Here is a tiny trained network, its code and every weight. The questions are about switching its units off for an input and a target symbol, where a switched-off unit gives its printed mean instead of its output.

import numpy as np


def w(rows, s, z=0):
    codes = np.array(rows[::2]) - 128.0
    scale = np.full(codes.shape[1], s)
    scale[-1] = z or s
    return codes * scale


def norm(h):
    return h / np.sqrt((h * h).mean(-1, keepdims=True) + 1e-5)


def f(y):
    return np.maximum(y, 0)


def softmax(a):
    e = np.exp(a - a.max(-1, keepdims=True))
    return e / e.sum(-1, keepdims=True)


def log_softmax(a):
    a = a - a.max(-1, keepdims=True)
    return a - np.log(np.exp(a).sum(-1, keepdims=True))


def net(x, mask):
    ids = ['ΔΦαβηπ'.index(c) for c in x.split()]
    T = len(ids)
    res = E[ids] + P[:T]
    r = norm(res)
    for j in range(3):
        rows = slice(4 * j, 4 * j + 4)
        q, k, v = (r @ M[0][rows].T for M in (Q, K, V))
        z = softmax(np.where(np.tri(T) > 0, q @ k.T / 4**0.5, -1e9)) @ v
        o = O[0][rows]
        res = res + np.where(mask[j], z, o[:, -1]) @ o[:, :-1]
    y = f(norm(res) @ A[0][:, :-1].T + A[0][:, -1])
    res = res + np.where(mask[3:7], y, B[0][:, -1]) @ B[0][:, :-1]
    return log_softmax(norm(res)[-1] @ U[:, :-1].T + U[:, -1])


Q, K, V, O, A, B = {}, {}, {}, {}, {}, {}
E = w([
[89,194,110,118,91],'Δ',
[104,158,113,128,164],'Φ',
[108,122,117,137,164],'α',
[83,23,83,150,4],'β',
[199,52,126,170,49],'η',
[150,189,119,114,136],'π',
],0.012)
P = w([
[147,66,133,8,145],'0',
[124,193,174,221,98],'1',
[155,101,187,148,165],'2',
[131,84,89,16,121],'3',
[164,164,123,254,144],'4',
[123,74,234,28,135],'5',
[139,92,54,65,133],'6',
[184,110,226,224,108],'7',
[115,110,194,15,126],'8',
],0.0085)
Q[0] = w([
[151,78,74,91,100],'h0',
[123,138,67,197,146],'h0',
[70,88,192,31,117],'h0',
[115,123,36,13,130],'h0',
[72,83,153,65,204],'h1',
[85,161,133,38,135],'h1',
[79,168,250,173,137],'h1',
[127,2,122,165,97],'h1',
[118,152,110,96,111],'h2',
[156,99,234,131,138],'h2',
[133,172,160,73,157],'h2',
[121,120,113,75,94],'h2',
],0.011)
K[0] = w([
[147,200,77,161,171],'h0',
[159,125,199,156,103],'h0',
[173,132,3,101,99],'h0',
[166,132,50,216,124],'h0',
[129,155,59,110,146],'h1',
[72,133,46,148,114],'h1',
[32,101,162,46,126],'h1',
[190,124,138,106,71],'h1',
[112,131,90,140,89],'h2',
[104,116,152,104,124],'h2',
[82,123,107,109,142],'h2',
[133,140,137,96,136],'h2',
],0.016)
V[0] = w([
[23,67,42,148,29],'h0',
[254,180,103,109,116],'h0',
[224,186,66,123,73],'h0',
[52,203,103,50,152],'h0',
[29,141,78,78,179],'h1',
[141,158,105,56,9],'h1',
[183,189,199,89,152],'h1',
[223,47,116,143,43],'h1',
[68,152,180,20,175],'h2',
[121,139,142,130,192],'h2',
[144,116,209,100,227],'h2',
[117,189,157,154,118],'h2',
],0.0092)
O[0] = w([
[177,147,69,180,222,187],'h0',
[109,155,208,184,20,127],'h0',
[165,144,144,172,47,152],'h0',
[83,107,93,48,105,250],'h0',
[72,43,123,176,141,171],'h1',
[205,136,74,78,67,255],'h1',
[150,179,138,162,65,133],'h1',
[148,250,106,55,138,128],'h1',
[95,184,147,243,146,205],'h2',
[108,86,107,142,30,100],'h2',
[145,255,107,112,98,80],'h2',
[129,191,63,132,140,144],'h2',
],0.0071,0.0054)
A[0] = w([
[121,127,12,141,72,139],'n0',
[149,224,198,157,160,42],'n1',
[62,182,109,129,231,5],'n2',
[135,134,95,167,211,94],'n3',
],0.011,0.003)
B[0] = w([
[175,58,135,28,175,254],'n0',
[79,92,5,254,130,146],'n1',
[159,197,240,39,123,166],'n2',
[183,152,131,121,44,168],'n3',
],0.0094,0.0088)
U = w([
[154,32,67,69,143,87],'Δ',
[19,95,93,159,166,203],'Φ',
[100,154,227,84,176,77],'α',
[225,213,126,88,129,89],'β',
[123,140,47,203,131,254],'η',
[137,129,135,121,3,92],'π',
],0.011,0.0031)

Each question gives the input, a string of symbols that net reads in full, and the target symbol t.
The units are the heads (4 rows each of Q, K, V and O) and the neurons (one row each of A and B). Each row of codes is followed by its name. A weight is (code - 128) times the scale printed after its matrix; where a second scale follows, it is the last column's (O, A, B and U).
mask holds one flag per unit, heads first, then neurons. A switched-off unit (its flag False) gives its mean, the last column of its rows in O or B, instead of its output. The means were averaged over made-up inputs and are rounded, as every weight is.
A unit's drop is (log p(t) with every unit on - log p(t) with that unit switched off) / (log p(t) with every unit on - log p(t) with every unit switched off).
The circuit of an input: a set's keep is (log p(t) with only the set's units on - log p(t) with every unit switched off) / (log p(t) with every unit on - log p(t) with every unit switched off). Starting from all 7 units, units are removed one at a time, each time the one whose removal leaves the highest keep (on an exact tie, the one counted first), for as long as the keep stays at least 0.8.
units of the circuit, in order: the units of the circuit, biggest drop first
most important unit: the unit with the biggest drop
top k neurons: the k neurons with the biggest drops, biggest first
which heads matter: for each layer, one digit per head in row order, 1 if its drop is at least 0.15 and else 0, layers parted by /
input Δ π η π Δ η, target π: top 3 neurons : n0, n2, n1
input Δ Φ Δ Δ, target Φ: units of the circuit, in order : h1, h2
input η Δ β Δ Φ π α, target Φ: which heads matter : 110
input α Δ α Φ Δ, target α: units of the circuit, in order : n2, h1
input α β β η π Δ η π, target Δ: units of the circuit, in order : h0, h1
input π Δ Δ η Δ β α β α, target α: top 2 neurons : n2, n0
input π π Δ β Δ Φ, target β: most important unit : n2
input Φ β Δ β β π Φ Δ, target π: which heads matter : 100
input Δ Δ β α Δ π, target α: units of the circuit, in order : h2, h1, h0, n2
input Δ β π β Δ α, target β: units of the circuit, in order : h0, h2, n3
input β Δ η η π, target η: top 2 neurons : n1, n0
input η η α, target η: units of the circuit, in order : n1, h0
input α β β α α Δ Φ, target α: which heads matter : 010
input Δ α β π, target α: most important unit : h1
input Φ Δ Δ α Δ Φ, target α: units of the circuit, in order : n2, h1, h2
input Δ Δ Δ Δ η Δ Φ α Δ, target Φ: units of the circuit, in order : h1, n0
input β β Δ β α α, target β: which heads matter : 100
input β Δ η Δ β Δ α Δ Δ, target α: which heads matter : 110
input β Δ Δ Δ Φ, target Δ: which heads matter : 000
input β Δ Δ Δ Δ α Φ β α, target Φ: which heads matter : 010
input η β Δ Δ η Φ Δ Φ, target Φ: which heads matter : 110
input β α π π Δ, target π: which heads matter : 101
input α Δ η Φ Δ Δ α Δ α, target α: which heads matter : 111
